Each row is followed by its class.
[  -8   67  -28   93  -82   10   37  -69   16   15 -127  -54   65   65
   49  -32 -187  144 -253 -154  178   38  -79  -65 -300  -13  160   82
   35  151   25  335  137   85  -10   12   15 -258]
(58)
[  41  -56  -15   81  -68 -258  206  -43   63  149  -94  140  158  126
  -66  236   82 -142  -60  162 -132   37  -50   35  -15 -186   27  143
   85  -60   77  266   24   -9  154   73  230    7]
(140)
[ -24  229  124   59    5  -39 -269    3  -39   -3 -291   67   30 -177
   23  -24 -126  -61  -30   50   45   76 -107  130   18   30 -137   25
  -52  -88  -51  -32  -80  140  196  -76  -29  -55]
(187)
[-151  100   54  129  -52   51  127  -53 -121   25    2  -80   -3   71
   60  -86  -89  105 -138 -207  191 -184 -107   29 -188  -38   59  116
  -61   97  142  267  149  -34  -59   71 -182 -264]
(114)
[ -14  113  128  -21  -15  -38  -92   -3  -70   44 -109  -11   -6  -69
  117  101    0  -15  -63   99   70   21  -80   94  -95  -71  -30    9
  -25  -48  -42  -64   -6   31  116   -8  -90  -21]
(44)
[-101  214   53 -177   51 -242 -233  -80   71  -69 -426   61   56  -24
 -229  418 -190   94   83  -19  222 -107 -116  119 -233   12 -270   46
  -56 -183  107  -87  241  -96  253  -45   74 -109]
(111)
[  88   56  287  -79  -32   48  -74  111 -135   83  172  231  -23  149
  225  170   11 -113 -160  200  117  137   52   56    0 -207   78  -56
  -67   -9   50  -82   58 -126  240  -16   76  108]
(141)
[  59 -195  123 -111  -30 -426  322   75  -84 -146    6  139  -87  118
 -130  236  149 -231   40  293  -48   66 -103  -50 -124 -192   28   84
   -9  -95  -29  202  147   23  164    4  445  148]
(114)
[ -20   10  123   -9  -52 -102  -21   40  -78   14 -133   34   23  -25
   19  156   71  -53 -101  152   -2  104 -109   48  -57 -138  -41  104
   18 -121   18   65   -3   57  169    8   64  -51]
(58)
[  12    4   45  -77  -36  -82   78   -5   16  -30   21   71   17   -9
  -90  183 -138   27   98  -60  109    7  -51   52 -133  -26   29  -20
   64   97  -45   46  186  -56   79   -9  191 -131]
(111)
[  -2   81  144  -29  -36 -115   16   56  -62   34  -74   51  -49    9
   73   72   60  -80  -59  157   42   22  -77   -4   -4  -74   42    4
   15  -99  -57  -24  -10   -7   95   22   14    4]
(141)
[  18   77  159   24  -29  -43 -142   85  -54   12 -171   95  -12   18
   47  104   15  -71 -180  150   51  168  -87   81  110  -79  -62  -11
   31  -92   -7  -88  -86   42  179  -75  124    6]
(161)
[ -63   21  112  -83  -89  -26   24   95  -74  -74  -45   -5 -205  -13
   -3  187  -30   40  -79  -35  244   -8   -6  -49 -166  -23  163  -76
    7  -20   71 -104   39  -33   83  -44  -69 -168]
(187)
[ -31   31   51  -13  -71  -68  104  -32   -9   58   -4   20    5  121
   12   30   40   -7  -82  -12  113  -49  -53   -5 -138  -40  101  -16
   40   87   47   75  114  -90  -22    7  102 -121]
(44)
[  -7  119  110 -109  -11 -192 -255 -181  120 -116 -278  -72   17  -15
   83  150 -134  124 -113    2  191  152 -140  -82  -98  -37  -84   16
 -177  -22   56  -68  -29  154  123  -30    0   25]
(141)
[ -27   52  132   14  -44 -104   17   46  -55  -37 -141   37  -58   43
  -13   96   60   19 -150   27   62   58 -162   28 -109  -48   11   95
   18  -42   60   56   -5  103   94  -59  129  -70]
(140)
[  21  -65  122  -31  -57 -101   39  -64  -48   16 -183  -46   59   18
   85  118  272    0 -196  130 -135   48 -166  103   -4 -150 -183  124
   24  -91   57   39   96   92  192  -43   87   77]
(71)
[  -4 -134  -26  -57 -121 -156  221    3   86    1   98   52  -50  158
  -35   90   53   13   -2  -27   65   95  -83 -129 -161  -64  155   66
   82   88   86  203   47  -15   -9   34  275 -108]
(206)
[  56    1  181  -24   -3  -65 -135   57 -148  -76  -94   56  -75   78
  203   27  168  -54 -183  100    2  116   76   44   29 -182   -3    5
    0  -60   43  -23  -99    8   88  -24  -18    6]
(114)
[  41  -74   92  -81  -60 -110  161  -38  -22   72   32   59   67  104
    9  252   39  -65   82   51   98   20  -49   36  -70 -195   65   70
   58  119    6  133  148 -174   59   50  238 -100]
(71)
[ -16  178  126   55   24   36 -162   64  -46  -28  -44   75   75  -45
   37  -16  -95   11 -102   41   18   19 -133  160   66   22 -112  -48
  -21  -11  -38  -49  -18   50  103  -75 -126  -13]
(161)
[  99  -15  146   -3  -54  -64  -39   58  -65   72  -54  -44  -72 -138
  104  107  103  -67  -18  184  104   78 -129   25 -134 -108   31   61
   19  -52 -104   45   35   70  113  -12   26  -46]
(44)
[  23  -75   75  -35  -57  -76   95  -80  -12  -64   28    3 -108  102
   69 -173  109   95  -84  -60    2  -94   58 -140 -130  -22   64   83
 -104   68   68  127  105   -5  -70   72   58  -26]
(44)
[  25   41  -41 -154  -87   20  -92  -94   75  109  -27   35  232   40
   89  140  270 -130   78 -177  161  123  -43   68  158  -73   20   20
  160  215  -25   35  111 -202   49  -48  255  -91]
(114)
[ -35  -73    0    3  -74 -214   76  -72   47   26 -164  -59   51    4
 -146  276   48   38   64   80  132   71 -175  -12 -241  -72 -101  173
   50    0   20  241  153   -1   42   -9  201 -156]
(44)
[  37  165   79  -39  -21  -86  -83    3  -29   42  -91  118  137   65
   84   73    5  -77  -96  165  -24  137  -37  129  -30 -118  -89   28
  -18  -46  -37   76   19    1  193   32   67   38]
(206)
[  10   -9  -20    0  184 -362 -365 -371  108 -437 -231  -88   27  -58
 -236 -387  -46  -34 -122  -63 -351 -273   33   58  -65  129  -79   76
 -362 -221  163 -203 -367  332 -101  -98 -125  177]
(195)
[ -45  -60   68  -62  -74  -70   83  -28   12  -45  -36  -44  -75   24
  -31  192   -4   78   15  -98  181  -20 -121  -20 -231  -64   99   33
   33  107   96   96  157  -35   36  -46  109 -153]
(71)
[ -44 -176   44 -140 -102 -145  208  -34   38  -21   69  -36  -21    9
  -64  229  120  -48  106  -39  149  -13  -72  -58 -308  -94  106  -32
   91  108   66  119  160  -78   11  -35  190 -188]
(195)
[  -5  167  101   67  -20  -58    0    4 -123  -20 -173   26    4   34
  130    7   40   11 -213   46   61   39   -9   21 -125  -84   82   66
   -4    1   10  104  -18   61   58   12  -59  -70]
(187)
[  60  306  151  -35  100   83 -410   43   -1 -128 -138  146 -153 -291
  -73 -290 -385   66   11  -49    9    0 -184  191   45  141 -244   28
 -315 -151  -56 -231 -171  288  185 -115 -278  -82]
(206)
[  23   99  117   15  -25  -58  -71   -5  -73   39  -88   61   -2   -9
   95   24   46  -13  -84  117   39   89  -41   19 -123  -75   34   80
  -21  -50   -1   17  -38   45   82  -15    4  -38]
(141)
[ 134 -480   65   20   17  138  121  163 -233 -296  377  -64 -243  230
   32  -90   21  167 -134  -71    8   29  156 -186  -97 -141  182   19
  -19 -110  -43  186  104   -9 -237   89   -5  -70]
(44)
[  -2  -38  -24  -68  -61 -122  157  -43   24  -20   77   49  107   27
 -147  130   48   33  131    5  117  -24  -12  -87 -270  -48  121    5
   17   88   39  153  263 -120   -5   -3  183  -98]
(141)
[ -56  196  164   80  -77  -17  -83   47  -75   81 -265  -12  -35  -16
  224  -93   32  -74 -144  122   43   29 -187  102  162  -31  -36   -1
    1  -46  -42  -18 -110   53   86  -16    6  -16]
(44)
[  10   66  235  -60  -82  -45   36   52 -149   33   21  -10  -19 -150
  132  206  115   -5   38   21  135    7 -167  164 -192  -62  111   15
   70    6  -63 -138   -1   42   45  -14    4 -181]
(111)
[ -56   77   39  -15  -34   -6   26  -59   29  -25 -116    7  112  143
  -46   71 -122   41 -136  -38  118    0  -72   25 -124  -84   72  -35
   31  108   92   56  130 -112    9  -95  115 -160]
(58)
[  83    9  164  -60  -32 -141   17   70  -68  -74  -88   39   -6  -32
   24  216  203  -61 -120  219  -17  126 -174   65  -10 -139  -67   88
   54  -76  -36   23   18   63  198  -59  155  100]
(206)
[ -63  -63   81  -63  -39 -178  163    7    0  -77  -41  -64 -177   86
  -78  102    7   12   36  -76  196  -45    5 -138 -167    7  110  -71
   36  109   67   88   49  -47  -71   22  168 -148]
(187)
[  10   -4   41  -60  -47  -67  110  -16   56   21   24  126  132   81
 -108  107  -77   12  -24   19   15    8  -51   15 -165  -94   -4   45
    8   88   43  182  211  -87   82  -30  109 -151]
(58)
[ -63  106  131   54  -65  -13  -76   17 -172   36 -180 -103 -207 -105
  257   -5  145   28 -137   90  105  120 -130   -7 -189  -52   46  186
  -12  -62    7   65 -155  184   72   59 -114  -71]
(44)
[   6  -45   36  -61  -72  -59  140  -16   17  -26   -6   30    0  113
  -54  178   53   21  -43  -36  119   -9  -63   -7 -169  -57   99   -6
   66   71   69   56  157  -72   21  -41  186  -77]
(140)
[ 185 -243  133 -171   94 -254  175  -52   78  136  522   54   83 -128
  201  140  199   86  512   31  -88   62  362 -267  -90  -33 -199 -407
  118  228 -322 -172  106  -83 -230  205  -33  337]
(58)
[ -33  177  124   18   -2    1  -99  -20  -75   29 -174   27   21  -23
  135   17 -122   -7 -117  -17   97   -3 -100  118  -66  -79   18  -36
  -35   27   26  -20  -15   39  117  -54  -61  -78]
(71)
[ -65 -248 -411   12  -27  -66   80 -436  211  -67 -115 -610 -169 -600
 -192 -109  146   67  405 -573  314 -229  -13 -256  -95  243  285  307
   25  265 -112 -148 -295  248 -379  -35  367   13]
(58)
[  26   44  110   10  -25  -84   19   21  -50   83  -92  118   72   32
   11   46   16 -125 -105  145  -77   48  -81  115   39 -140  -63   42
   -2  -56  -15   70   22   16  166  -18   78  -29]
(71)
[  -9 -181  176 -234 -100 -379  349  -18  -10   43   40  -23  -82   36
  -21  614  432  -26  192  178  120   10  118 -121 -358 -187  -19  -71
  277  115  -95   82  369 -242   86  142  283   51]
(44)
[ -28  -24   53  -92 -119 -269  223  -15   45   92  -79   88   10  227
 -101  259  158 -132 -101   55  163   68 -131   13 -147 -112   29   21
  145   93   76  173  101  -97   77  -44  356 -169]
(140)
[ -15   64  174  -37   65  -20 -128   59  -54  -95  -14  -50  -40  -74
  209  -51 -106   72   71   28  -15   29   66  -41  -87  -37    2  -33
  -89   40 -122  -25  -27   54   23    5 -151   72]
(114)
[ -22  -24   -3  -46  -13 -117  146  -33   49  -35  -18  -29   38   19
 -132  140  -62  103   74   -1   32  -23  -40  -58 -183  -55   38   44
   18   72   25  100  159  -47  -13   39   92  -94]
(58)
[   8  -65   48  -79  -80 -163  178  -40   24  -20  -24   37   82  145
  -69  226  145   12  -65   49   37    7  -72   30  -50 -144  -18   45
   59   62  122  109  187 -113   68  -16  239  -85]
(111)
[  -8  252 -175  -86  292 -203 -346   60    3  -41   39   32   -2 -108
 -798  -20  173   17  177  439 -365  -49  239   26 -116  305 -693   94
 -499 -663   15  -53  223  175  146  354 -617  252]
(111)
[  13 -139  144 -124 -144 -168  129  -42    6 -112  -57  -39 -211  103
   81   31   83   23   14  -21  173   47 -144  -90 -312  -79  152   23
   11   94   91  129  110    6   -1  -22  256 -204]
(195)
[ -17  154  195    0  -11  -84  -64   53  -89  -23 -161   62   -4  -16
   74  104  -48  -59 -135  129    4   16 -165  211  -45  -67 -106   -6
   -9  -55   12   -2   62   66  217  -29  -31  -23]
(114)
[ -47  102  139  -20    9 -170  -99  -64 -104  -17 -194  -93   66  -66
  121   98  155   23  -89  203  -72   71 -139   51 -126 -109 -135  204
  -46 -115  -27  -31   -7  103  168   12  -73   81]
(114)
[  -1    3   72  -18   22  -76   25   36  -46  -76   24  -24 -116  -72
   19   16  -63   15   57    5   82  -19   11  -72 -102  -24  109   -3
  -47   16  -16  -28  -63   50  -36  -10   33  -28]
(111)
[  50   58  140   -1  -39  181  -86  126  -60  -56  118   15 -244 -158
  161  -92 -243  156 -107 -180  141 -131  -31  -16 -205   47  341  -84
  -97  -24   -5 -140   48  128   59   16 -301 -124]
(44)
[ -88  106  -42  -46   -3 -208  -33  -53  122  137 -239   31   64 -123
 -255  103  -29  -64  293 -102  152   10 -146  -16  -71   80 -144    9
   94   35   -3   54  145  -41   75  -14  308 -174]
(114)
[  76  -33   57  -89  -47 -107   75  -42   93   -7  -29  102   95   92
  -62  122    1  -39   46   40   76   33  -41   10  -63  -88    8  -16
   29   89   38   74  161 -112   29  -25  247  -99]
(187)
[ -24  -13   21   64  -76 -116   91   28  -98  -77  -77   -9   28   16
  -73  142  257   20 -155   34   11   67  -17  -18 -146  -59   88  179
   33  -45   66  201   61   78   53   15   78  -45]
(187)
[ -63   56  112  -59  -75  -42   87   -6   10   -9  -59   28  -39  -43
  -42  114   10   23   27  -45  133  -73 -201   51 -107  -15   12   39
   26   91  103  -18  116  -60   43  -75   18 -198]
(114)
[   4   72  139  -28  -40 -120   21   34  -69   42 -216  -26   14 -106
   64  133  114 -111  -50  160   62   68 -197   74  -31 -118  -29  124
   60  -19  -51   34    8   45  162  -50  150  -56]
(114)
[  36 -136   75  -65  -83 -212  262  -78    3   20  -23   29   72  129
   -6  289  122  -12    2   67  134   37  -34  -45 -346 -157   72   58
  133  121   21  223  247 -117   33   24  349  -93]
(161)
[  -5  189  147    5    0  -34 -112    9  -78    6 -180   33   64 -103
   89   53  -27  -36  -61   70   68   48 -123  123  -11  -72  -73    2
  -32  -32  -17  -30  -13   63  151  -38  -64  -70]
(187)
[   6  169   91   51   13   10 -116   66  -93   -7 -105  -22  -35  -99
   90 -109  -48  -32  -68   77   -2   36  -52   88   13  -38    6   12
  -59  -77  -66  -22 -124  103  107   -9  -80    4]
(206)
[ -20  105   70   22   -5  -24  131  134  -37   93  144  127 -172 -165
   -8  -63 -200  -87  273  -70  158  -30  -63  -48   76   58   82  -66
  -80   92  -42   66  -64   49  -10  102   55 -102]
(111)
[-154   -7  -82    1 -108 -371   40 -186    9  110  -63 -139   -9  -93
  -49 -138  284 -152  299   -1   59   53 -119 -106 -170  -31  -49  191
  -75  -11    8  318  -48  113  -29  175  124 -125]
(71)
[  32   11   41    3  -53  -33   95  -25  -26   14   50   67   46  147
  -30   84    7    6 -124   43   64  -16   41   46 -119  -89   90   54
  -21   47   80   59  117  -94   14   -9  134  -74]
(111)
[-154  401   37   19  162  188  -82   51  335 -138  254  371    1   65
 -378 -899 -639   -4   12 -212 -109 -398  -57  -69  517  291  -82 -384
 -315  263  236 -233  -43  -89 -213 -123 -140 -137]
(187)
[  88  166  108   26    3  -42   -3   10  -40   45 -154  115   -3   17
   20   49  -61  -70 -170  132   29   48 -107  133   13  -62 -100   21
  -10  -29  -87   -3   14   57  132  -66   17    7]
(140)
[ -25   98   70  -35  -49   24   51  -50  -36  -19 -121   -1   29  218
   98    3   43   33 -274   29  108  -33   24   53 -153  -82   31  -39
   28  101   98   93  145 -134   25   -7   12 -118]
(161)
[  35  -80   32  -55  -77   80  161  -11  -37   45   70  -28   39  -70
   77  145  -31   13  119  -26  109  -10  -67   -7  -97 -109  160    6
   93   57  -83   -8  141 -110  -25   44   62 -117]
(58)
[  74   44   83    1  -24 -118 -107   19  -33  -11 -169   71   54  133
   14    8   18 -101 -146  204    0  200  -86    3  -17 -102  -29  127
  -17 -100  -43  139  -67   35  113  -22  241   -5]
(206)
[  -3  -36   41  -81  -56  -77  100  -45   29  -84  -30   42    9  182
  -66  131   -8   79 -104  -50   89   24  -32  -36 -156  -66   45   29
  -17   70   95   98  160  -49   35  -19  157  -81]
(140)
[  31   44   11   43   63  -83   -1   47  -50  -37 -187   53   30  120
  -70   29  -15    0  -88   87 -177   56   -1   11   79  -75  -41  106
   33 -135  -48  121   11   29  108   62   85   48]
(140)
[  57  -13  128   27  -68 -171   58   19  -29   93  -68   78   83  -45
   11  131  134 -147  -56  197   22   90  -71   32  -23  -96  -46   74
   57   25 -102  161   20   28   98   -5  226   -4]
(44)
[ -41  114  131   42    1  -76  -54   56 -105   47 -216  -29    9  -53
   99  -44   17  -65  -94  162   -1   35  -83   60  102 -105 -119  -23
  -15 -113  -58   -9  -83   48  125  -55  -20  -14]
(141)
[  -1  100  183   -7  -62  -69  -59   22  -73   85 -146   10  -73   22
  104  133   93  -67 -102  120  111   76 -136   43  -96  -86   36   95
  -27  -58   -2   22   13   24  137  -11   25  -34]
(71)
[-109  166   61   97  -50   65  -73  -38 -113  179 -183 -123   24 -250
  176  -71  135  -92  -78   16  120   -7 -152   34  -22  -39  -10  122
   12  -38  -14  -45 -196  134   76  -46  -97  -66]
(140)
[  79 -289  -12  -25 -177 -163   77  135  178   25   90  345   14  247
 -306   25  -30 -169  -91  188  -44  172 -128  -29  205 -158   43   84
   44  -97  238  138   -6  -97  152 -103  514 -244]
(161)
